Here is a tiny trained network, its code and every weight. The questions are about switching its units off for an input and a target symbol, where a switched-off unit gives its printed mean instead of its output.

import numpy as np


def w(rows, s, z=0):
    codes = np.array(rows[::2]) - 128.0
    scale = np.full(codes.shape[1], s)
    scale[-1] = z or s
    return codes * scale


def f(y):
    return y / 2 * (1 + np.tanh(0.7978845608 * (y + 0.044715 * y**3)))


def softmax(a):
    e = np.exp(a - a.max(-1, keepdims=True))
    return e / e.sum(-1, keepdims=True)


def log_softmax(a):
    a = a - a.max(-1, keepdims=True)
    return a - np.log(np.exp(a).sum(-1, keepdims=True))


def net(x, mask):
    ids = ['Γαηλμω'.index(c) for c in x.split()]
    T = len(ids)
    res = E[ids] + P[:T]
    u = 0
    for l in range(2):
        q, k, v = (res @ M[l].T for M in (Q, K, V))
        z = softmax(np.where(np.tri(T) > 0, q @ k.T / 2**0.5, -1e9)) @ v
        res = res + np.where(mask[u], z, O[l][:, -1]) @ O[l][:, :-1]
        u += 1
        y = f(res @ A[l][:, :-1].T + A[l][:, -1])
        res = res + np.where(mask[u : u + 16], y, B[l][:, -1]) @ B[l][:, :-1]
        u += 16
    return log_softmax(res[-1] @ U[:, :-1].T + U[:, -1])


Q, K, V, O, A, B = {}, {}, {}, {}, {}, {}
E = w([
[155,115,54,86,169,62,137],'Γ',
[138,202,81,181,83,214,198],'α',
[187,197,132,143,114,123,91],'η',
[103,189,157,253,133,54,129],'λ',
[136,44,197,27,108,138,74],'μ',
[135,113,163,126,193,179,61],'ω',
],0.022)
P = w([
[212,96,80,25,169,166,223],'0',
[166,88,124,119,114,99,199],'1',
[139,132,142,112,136,30,135],'2',
[134,127,106,158,127,51,87],'3',
[154,88,90,205,122,80,87],'4',
[211,2,84,243,121,141,79],'5',
],0.0095)
Q[0] = w([
[218,127,35,203,172,149,134],'0.h0',
[132,246,132,109,170,83,137],'0.h0',
],0.013)
K[0] = w([
[135,103,142,153,138,82,8],'0.h0',
[130,111,194,154,137,158,128],'0.h0',
],0.016)
V[0] = w([
[120,10,90,86,132,100,70],'0.h0',
[185,151,166,99,51,150,104],'0.h0',
],0.011)
O[0] = w([
[96,163,131,74,114,106,113,254],'0.h0',
[123,50,105,151,141,132,2,58],'0.h0',
],0.021,0.00099)
A[0] = w([
[64,198,161,79,199,132,153,85],'0.n0',
[184,59,170,148,230,161,105,49],'0.n1',
[140,169,103,70,95,162,105,175],'0.n2',
[118,112,36,121,178,194,77,102],'0.n3',
[92,98,98,121,142,165,167,70],'0.n4',
[119,59,131,124,200,43,138,60],'0.n5',
[116,185,97,99,70,90,137,236],'0.n6',
[120,127,132,87,179,156,135,142],'0.n7',
[62,45,165,107,144,142,117,93],'0.n8',
[116,82,149,141,141,176,134,93],'0.n9',
[157,142,129,161,133,126,202,3],'0.n10',
[119,116,247,84,57,116,110,141],'0.n11',
[184,142,116,137,162,170,162,124],'0.n12',
[207,124,148,127,89,107,118,176],'0.n13',
[111,166,134,149,81,125,144,160],'0.n14',
[161,144,88,105,95,92,109,67],'0.n15',
],0.011,0.0041)
B[0] = w([
[218,149,137,79,104,177,119,222],'0.n0',
[138,181,131,108,92,124,205,234],'0.n1',
[110,83,134,127,175,117,213,201],'0.n2',
[134,171,96,55,44,206,72,217],'0.n3',
[167,185,172,167,143,134,110,133],'0.n4',
[144,156,157,165,140,88,65,185],'0.n5',
[62,154,169,138,91,66,120,252],'0.n6',
[183,79,132,112,205,74,140,150],'0.n7',
[113,125,194,105,180,116,145,145],'0.n8',
[91,186,219,81,168,112,118,152],'0.n9',
[127,121,144,70,106,153,138,205],'0.n10',
[171,101,158,254,188,178,106,156],'0.n11',
[130,192,66,91,154,88,155,188],'0.n12',
[88,67,137,123,116,41,162,181],'0.n13',
[83,68,50,168,86,166,115,163],'0.n14',
[82,149,120,67,54,107,140,187],'0.n15',
],0.0072,0.015)
Q[1] = w([
[201,147,118,11,255,183,100],'1.h0',
[110,88,214,107,150,211,124],'1.h0',
],0.0046)
K[1] = w([
[184,129,3,50,189,124,113],'1.h0',
[192,37,253,34,169,179,151],'1.h0',
],0.0058)
V[1] = w([
[163,153,17,159,85,24,134],'1.h0',
[177,3,181,39,131,14,160],'1.h0',
],0.0051)
O[1] = w([
[191,18,125,187,176,127,24,254],'1.h0',
[84,23,2,138,111,216,230,205],'1.h0',
],0.0066,0.0088)
A[1] = w([
[190,138,98,212,230,105,138,120],'1.n0',
[104,47,140,129,226,140,73,184],'1.n1',
[46,57,157,31,27,170,112,133],'1.n2',
[141,170,190,114,245,52,94,131],'1.n3',
[121,65,54,67,237,114,99,105],'1.n4',
[120,136,109,192,169,120,35,103],'1.n5',
[29,140,145,76,95,132,78,123],'1.n6',
[171,157,199,123,254,141,116,117],'1.n7',
[150,40,132,137,170,85,90,132],'1.n8',
[85,68,75,112,170,104,171,139],'1.n9',
[164,99,129,222,167,163,82,79],'1.n10',
[134,94,171,100,204,214,74,127],'1.n11',
[78,190,164,89,82,100,153,1],'1.n12',
[42,160,191,136,143,106,88,168],'1.n13',
[96,181,35,122,94,191,121,111],'1.n14',
[143,139,96,111,156,207,130,75],'1.n15',
],0.0086,0.0066)
B[1] = w([
[201,86,93,114,214,154,126,172],'1.n0',
[174,169,123,156,156,255,108,150],'1.n1',
[113,139,158,132,207,117,114,249],'1.n2',
[174,181,186,201,131,193,91,156],'1.n3',
[102,176,129,190,70,171,122,186],'1.n4',
[167,87,154,32,141,149,96,169],'1.n5',
[200,134,119,105,165,146,203,185],'1.n6',
[60,190,104,158,94,57,161,144],'1.n7',
[106,124,198,157,155,66,157,168],'1.n8',
[98,92,152,132,75,145,102,199],'1.n9',
[171,183,77,42,178,100,188,154],'1.n10',
[119,195,16,141,34,44,142,139],'1.n11',
[199,185,98,138,70,195,8,191],'1.n12',
[134,150,195,175,129,114,169,157],'1.n13',
[80,85,193,154,168,123,136,175],'1.n14',
[128,35,108,125,151,96,76,141],'1.n15',
],0.0074,0.018)
U = w([
[168,106,150,152,101,163,71,164],'Γ',
[54,184,205,221,126,41,136,254],'α',
[83,209,74,52,181,31,165,98],'η',
[109,157,255,126,238,141,147,129],'λ',
[135,247,131,157,140,113,141,60],'μ',
[173,190,109,138,223,92,180,71],'ω',
],0.0065,0.0062)

Each question gives the input, a string of symbols that net reads in full, and the target symbol t.
The units are the heads (2 rows each of Q, K, V and O) and the neurons (one row each of A and B). Each row of codes is followed by its name. A weight is (code - 128) times the scale printed after its matrix; where a second scale follows, it is the last column's (O, A, B and U).
mask holds one flag per unit, layer by layer, with each layer's heads first. A switched-off unit (its flag False) gives its mean, the last column of its rows in O or B, instead of its output. The means were averaged over made-up inputs and are rounded, as every weight is.
A unit's drop is (log p(t) with every unit on - log p(t) with that unit switched off) / (log p(t) with every unit on - log p(t) with every unit switched off).
The circuit of an input: a set's keep is (log p(t) with only the set's units on - log p(t) with every unit switched off) / (log p(t) with every unit on - log p(t) with every unit switched off). Starting from the 12 units with the biggest drops (on a tie, the unit counted first), units are removed one at a time, each time the one whose removal leaves the highest keep (on an exact tie, the one counted first), for as long as the keep stays at least 0.8.
circuit, biggest first: the units of the circuit, biggest drop first
unit that matters most: the unit with the biggest drop
top k neurons: the k neurons with the biggest drops, biggest first
top k neurons in layer l: the k neurons of layer l with the biggest drops, biggest first
input μ λ Γ η, target ω: circuit, biggest first	[0.h0; 0.n6; 1.n10; 1.n9]
input α μ α, target λ: top 4 neurons in layer 1	[1.n2; 1.n6; 1.n14; 1.n13]
input Γ η η Γ μ η, target λ: top 2 neurons	[1.n2; 1.n6]
input Γ Γ Γ α Γ, target μ: top 2 neurons	[0.n6; 1.n12]
input η η ω μ Γ λ, target λ: top 2 neurons	[1.n5; 0.n1]
input η α α ω α, target α: circuit, biggest first	[0.n3; 0.h0; 0.n6; 1.n0]
input μ η α, target λ: top 3 neurons	[1.n14; 1.n2; 1.n6]
input α ω Γ α, target α: circuit, biggest first	[0.n3; 1.n0; 0.n0]
input ω Γ μ, target α: unit that matters most	0.n11
input α α Γ Γ ω, target α: top 2 neurons	[0.n6; 0.n12]
input Γ Γ η Γ Γ α, target μ: top 2 neurons	[0.n6; 1.n12]
input Γ Γ η α, target Γ: top 2 neurons in layer 0	[0.n3; 0.n6]
input Γ Γ α Γ Γ Γ, target η: top 2 neurons	[0.n0; 0.n2]
input λ η α α, target Γ: top neuron in layer 1	[1.n2]
input α μ α Γ α μ, target λ: top 3 neurons	[0.n9; 0.n8; 1.n2]
input μ Γ Γ λ, target ω: top 2 neurons in layer 1	[1.n0; 1.n10]
input α Γ Γ, target μ: top 3 neurons in layer 0	[0.n0; 0.n12; 0.n6]
input Γ α ω, target Γ: top 2 neurons	[0.n6; 0.n7]
input λ α Γ η Γ Γ, target Γ: top 2 neurons in layer 0	[0.n6; 0.n1]
input α ω μ Γ Γ, target λ: top 3 neurons	[1.n2; 1.n6; 0.n1]
input η μ ω Γ, target α: top neuron	[0.n3]
input Γ α ω ω, target Γ: top 3 neurons in layer 0	[0.n0; 0.n7; 0.n2]
input λ Γ λ α α, target ω: top 2 neurons in layer 0	[0.n12; 0.n3]
input Γ μ α η α Γ, target Γ: top 2 neurons in layer 0	[0.n6; 0.n5]
input η Γ ω, target μ: top 3 neurons	[1.n11; 0.n6; 1.n1]
input μ η Γ α Γ α, target μ: top 2 neurons	[1.n12; 0.n6]
input η ω η α λ η, target ω: top neuron in layer 1	[1.n0]
input η η η μ ω, target μ: top 2 neurons in layer 0	[0.n6; 0.n8]
input η α η λ η Γ, target ω: top 2 neurons	[1.n0; 0.n6]
